Below are the code and all the weights of a small trained network. Each question names an input and a target symbol and asks about switching units off, where a switched-off unit gives its printed mean instead of its output.

import numpy as np


def w(rows, s, z=0):
    codes = np.array(rows[::2]) - 128.0
    scale = np.full(codes.shape[1], s)
    scale[-1] = z or s
    return codes * scale


def f(y):
    return y / 2 * (1 + np.tanh(0.7978845608 * (y + 0.044715 * y**3)))


def softmax(a):
    e = np.exp(a - a.max(-1, keepdims=True))
    return e / e.sum(-1, keepdims=True)


def log_softmax(a):
    a = a - a.max(-1, keepdims=True)
    return a - np.log(np.exp(a).sum(-1, keepdims=True))


def net(x, mask):
    ids = ['ΛΠαημστψω'.index(c) for c in x.split()]
    T = len(ids)
    res = E[ids] + P[:T]
    u = 0
    for l in range(2):
        r = res
        for j in range(2):
            rows = slice(4 * j, 4 * j + 4)
            q, k, v = (r @ M[l][rows].T for M in (Q, K, V))
            z = softmax(np.where(np.tri(T) > 0, q @ k.T / 4**0.5, -1e9)) @ v
            o = O[l][rows]
            res = res + np.where(mask[u + j], z, o[:, -1]) @ o[:, :-1]
        u += 2
        y = f(res @ A[l][:, :-1].T + A[l][:, -1])
        res = res + np.where(mask[u : u + 16], y, B[l][:, -1]) @ B[l][:, :-1]
        u += 16
    return log_softmax(res[-1] @ U[:, :-1].T + U[:, -1])


Q, K, V, O, A, B = {}, {}, {}, {}, {}, {}
E = w([
[169,184,110,196,141,129,207],'Λ',
[134,97,107,59,148,134,171],'Π',
[96,136,163,127,181,98,58],'α',
[46,88,72,112,79,120,118],'η',
[106,155,200,115,48,127,188],'μ',
[187,128,180,64,50,97,124],'σ',
[61,116,122,114,155,144,234],'τ',
[186,101,139,200,129,90,177],'ψ',
[105,249,12,140,66,138,133],'ω',
],0.016)
P = w([
[107,187,57,168,65,254,129],'0',
[107,187,85,152,53,198,125],'1',
[105,169,127,147,59,173,119],'2',
[99,157,142,135,62,141,132],'3',
[103,141,161,131,89,123,140],'4',
[112,120,179,124,109,103,140],'5',
[112,105,191,120,128,86,153],'6',
[101,88,192,112,163,71,171],'7',
[106,82,197,115,176,41,183],'8',
[104,92,195,104,177,20,194],'9',
],0.006)
Q[0] = w([
[173,154,26,145,148,127,108],'0.h1',
[107,50,151,138,140,34,97],'0.h1',
[124,75,144,133,82,197,126],'0.h1',
[182,254,59,153,119,201,65],'0.h1',
[163,197,61,147,139,188,18],'0.h2',
[94,83,116,156,121,76,199],'0.h2',
[169,143,68,130,151,182,157],'0.h2',
[125,173,18,202,82,215,76],'0.h2',
],0.0045)
K[0] = w([
[187,122,145,185,107,140,138],'0.h1',
[89,104,213,101,171,124,78],'0.h1',
[147,124,108,119,41,109,139],'0.h1',
[191,254,131,116,131,191,142],'0.h1',
[196,109,143,102,142,202,67],'0.h2',
[121,119,111,170,77,81,189],'0.h2',
[119,85,85,91,169,163,126],'0.h2',
[149,171,41,145,88,222,174],'0.h2',
],0.0055)
V[0] = w([
[57,118,141,139,102,131,77],'0.h1',
[222,172,183,84,114,150,144],'0.h1',
[145,52,176,191,92,120,85],'0.h1',
[145,179,129,125,135,181,172],'0.h1',
[153,40,158,124,67,253,95],'0.h2',
[68,122,180,141,62,21,126],'0.h2',
[141,189,139,128,145,179,133],'0.h2',
[134,100,120,157,150,44,178],'0.h2',
],0.0053)
O[0] = w([
[115,112,130,99,108,72,143,174],'0.h1',
[124,83,154,137,118,225,100,14],'0.h1',
[101,98,110,120,142,110,101,7],'0.h1',
[117,179,153,137,110,207,110,173],'0.h1',
[138,207,62,126,2,135,88,187],'0.h2',
[141,123,178,107,138,85,140,192],'0.h2',
[66,136,126,158,122,190,181,100],'0.h2',
[107,102,137,106,177,91,117,120],'0.h2',
],0.0062,0.0014)
A[0] = w([
[88,173,201,91,166,43,74,254],'0.n1',
[187,30,141,123,95,163,120,51],'0.n2',
[48,42,91,122,88,110,99,149],'0.n3',
[153,100,88,49,172,128,86,237],'0.n4',
[147,81,153,36,123,171,150,79],'0.n5',
[239,152,170,206,61,102,172,132],'0.n6',
[131,72,187,5,88,90,212,195],'0.n7',
[162,254,109,70,99,152,105,162],'0.n8',
[137,73,64,234,79,116,172,98],'0.n9',
[65,38,42,117,165,104,122,199],'0.n10',
[60,177,154,181,205,209,153,224],'0.n11',
[5,69,103,49,71,107,185,193],'0.n12',
[195,125,190,36,97,131,214,174],'0.n13',
[80,119,175,57,162,220,222,167],'0.n14',
[170,102,150,168,127,58,165,168],'0.n15',
[125,244,38,155,150,157,184,135],'0.n16',
],0.0057,0.0047)
B[0] = w([
[144,163,211,67,114,75,91,201],'0.n1',
[114,135,117,161,117,152,129,114],'0.n2',
[125,71,169,137,103,137,96,167],'0.n3',
[185,151,180,114,103,108,107,183],'0.n4',
[161,153,131,128,143,190,152,139],'0.n5',
[159,126,125,255,132,148,158,159],'0.n6',
[228,140,178,103,120,102,179,254],'0.n7',
[138,178,94,149,67,195,75,156],'0.n8',
[90,94,106,160,122,103,144,141],'0.n9',
[147,93,146,118,53,117,115,189],'0.n10',
[110,184,132,109,88,95,161,159],'0.n11',
[118,83,182,104,81,133,136,253],'0.n12',
[208,177,148,129,144,124,149,208],'0.n13',
[151,153,146,99,118,160,186,186],'0.n14',
[140,115,159,173,144,94,126,166],'0.n15',
[153,145,79,141,55,170,121,155],'0.n16',
],0.0074,0.0071)
Q[1] = w([
[115,139,66,117,198,146,141],'1.h1',
[105,225,91,188,177,78,94],'1.h1',
[136,146,74,71,157,151,108],'1.h1',
[86,93,120,62,152,81,108],'1.h1',
[247,140,109,143,155,171,254],'1.h2',
[142,177,227,86,126,69,138],'1.h2',
[212,184,207,36,41,98,156],'1.h2',
[136,222,79,172,241,145,101],'1.h2',
],0.0083)
K[1] = w([
[131,180,138,139,49,196,58],'1.h1',
[112,150,115,166,84,211,168],'1.h1',
[127,188,107,86,64,197,69],'1.h1',
[124,99,176,73,115,153,90],'1.h1',
[30,139,48,186,145,106,2],'1.h2',
[131,35,160,140,102,62,155],'1.h2',
[112,9,176,149,163,6,127],'1.h2',
[112,136,50,138,42,205,115],'1.h2',
],0.0075)
V[1] = w([
[130,125,92,116,90,174,109],'1.h1',
[107,127,111,154,90,145,141],'1.h1',
[145,151,112,153,115,80,130],'1.h1',
[147,156,126,161,144,74,170],'1.h1',
[35,181,213,150,117,112,154],'1.h2',
[84,124,113,56,146,144,100],'1.h2',
[107,101,99,98,133,172,254],'1.h2',
[202,194,170,111,155,149,107],'1.h2',
],0.0094)
O[1] = w([
[104,138,216,138,157,56,124,86],'1.h1',
[169,88,151,107,164,85,124,136],'1.h1',
[78,96,116,106,163,195,186,204],'1.h1',
[85,111,48,98,158,159,142,238],'1.h1',
[2,166,66,248,116,68,164,239],'1.h2',
[98,171,105,18,75,89,173,3],'1.h2',
[36,57,210,90,134,125,194,144],'1.h2',
[101,195,185,142,58,192,24,64],'1.h2',
],0.0073,0.0042)
A[1] = w([
[166,120,109,141,117,212,14,2],'1.n1',
[130,110,131,136,167,23,10,200],'1.n2',
[196,193,163,127,169,98,104,191],'1.n3',
[121,175,115,189,136,229,110,109],'1.n4',
[159,110,116,184,98,182,155,215],'1.n5',
[85,196,153,93,24,121,123,156],'1.n6',
[148,147,166,135,94,136,189,192],'1.n7',
[64,78,159,49,101,159,129,155],'1.n8',
[195,159,3,105,160,156,177,133],'1.n9',
[131,199,37,162,53,159,156,242],'1.n10',
[127,52,99,71,183,164,146,188],'1.n11',
[114,151,4,149,117,64,149,78],'1.n12',
[84,64,136,115,148,148,196,126],'1.n13',
[128,129,58,239,141,122,212,119],'1.n14',
[138,140,104,21,142,50,144,123],'1.n15',
[230,132,165,130,122,184,120,111],'1.n16',
],0.0065,0.0037)
B[1] = w([
[244,105,106,203,118,13,67,138],'1.n1',
[241,13,106,160,101,168,252,167],'1.n2',
[100,66,98,104,168,166,131,187],'1.n3',
[141,73,156,115,107,64,135,157],'1.n4',
[136,85,98,72,162,138,152,208],'1.n5',
[83,254,44,107,149,114,99,252],'1.n6',
[97,86,82,144,177,128,107,254],'1.n7',
[119,148,172,120,235,138,97,201],'1.n8',
[36,142,185,218,106,130,99,236],'1.n9',
[141,18,51,91,194,172,117,209],'1.n10',
[144,139,147,192,61,188,133,182],'1.n11',
[154,109,219,133,142,212,127,188],'1.n12',
[129,104,75,126,159,66,5,207],'1.n13',
[214,168,224,53,101,119,61,240],'1.n14',
[141,202,142,110,79,59,191,208],'1.n15',
[105,118,113,206,176,66,95,204],'1.n16',
],0.0055,0.0082)
U = w([
[148,145,101,143,127,88,102,62],'Λ',
[175,178,174,42,128,141,64,124],'Π',
[148,163,2,114,134,128,88,222],'α',
[201,158,107,105,72,54,167,129],'η',
[114,200,141,250,75,130,146,84],'μ',
[207,178,135,167,69,102,86,28],'σ',
[99,154,93,159,211,69,107,62],'τ',
[175,58,115,161,159,181,130,253],'ψ',
[142,146,96,141,137,84,98,54],'ω',
],0.0055,0.004)

Each question gives the input, a string of symbols that net reads in full, and the target symbol t.
The units are the heads (4 rows each of Q, K, V and O) and the neurons (one row each of A and B). Each row of codes is followed by its name. A weight is (code - 128) times the scale printed after its matrix; where a second scale follows, it is the last column's (O, A, B and U).
mask holds one flag per unit, layer by layer, with each layer's heads first. A switched-off unit (its flag False) gives its mean, the last column of its rows in O or B, instead of its output. The means were averaged over made-up inputs and are rounded, as every weight is.
A unit's drop is (log p(t) with every unit on - log p(t) with that unit switched off) / (log p(t) with every unit on - log p(t) with every unit switched off).
unit that matters most: the unit with the biggest drop
k most important neurons: the k neurons with the biggest drops, biggest first
top k neurons in layer l: the k neurons of layer l with the biggest drops, biggest first
which heads matter: for each layer, one digit per head in row order, 1 if its drop is at least 0.15 and else 0, layers parted by /
input η η η Π Π ψ η, target ψ: 2 most important neurons	[0.n15; 0.n8]
input Π Π Π α μ Π, target α: which heads matter	00 / 01
input η Π μ, target η: 2 most important neurons	[0.n7; 0.n13]
input α Π Π η ψ η η, target η: 4 most important neurons	[0.n12; 0.n7; 0.n6; 0.n1]
input η ω Π Λ Π α Π α Π σ, target α: which heads matter	00 / 11
input Π η Π, target η: which heads matter	00 / 11
input α Π η η α Π μ, target α: 3 most important neurons	[0.n1; 1.n10; 1.n6]
input Π Π ψ τ η Π η Π Λ ψ, target ψ: which heads matter	00 / 10
input ψ Λ τ α μ μ μ α, target μ: top 4 neurons in layer 0	[0.n7; 0.n12; 0.n13; 0.n14]
input Π Π α Π Λ η Π Π α α, target α: unit that matters most	0.h2
input μ σ η Π Π, target η: which heads matter	00 / 01
input ψ η η α α η, target α: which heads matter	00 / 11
input ψ α α ψ η, target ψ: which heads matter	00 / 01
input Π Π α μ, target α: 2 most important neurons	[1.n10; 1.n6]
input Π ψ η η α Π η Π α, target Π: 4 most important neurons	[0.n7; 0.n12; 0.n13; 0.n1]
input η Π Π α ω μ ψ Π η, target Π: unit that matters most	0.n7
input ψ Π Π Π μ σ η Π η, target Π: 2 most important neurons	[0.n13; 0.n7]
input Λ Λ α η α μ η α Π Π, target α: 2 most important neurons	[0.n1; 1.n10]
input μ ω Π η ψ ψ Π Π ψ α, target ψ: which heads matter	01 / 01
input η Π Π ω σ ψ τ ψ τ η, target τ: 3 most important neurons	[0.n12; 0.n7; 0.n13]
input η α α, target α: which heads matter	11 / 01
input η ψ η η Π Π μ, target η: top neuron in layer 1	[1.n15]
input Π Π ω η ψ μ η η, target η: 2 most important neurons	[0.n8; 0.n12]
input Π μ Π Π ω σ, target σ: 2 most important neurons	[1.n1; 0.n14]
input Π τ ψ σ, target ψ: 2 most important neurons	[0.n6; 1.n6]
input Π τ μ, target μ: top 2 neurons in layer 0	[0.n16; 0.n14]
input Π Λ Π Λ τ, target τ: top 2 neurons in layer 1	[1.n13; 1.n8]
input α σ Π Λ, target ψ: unit that matters most	1.n10
input μ η η Π μ τ, target η: 2 most important neurons	[1.n15; 0.n14]
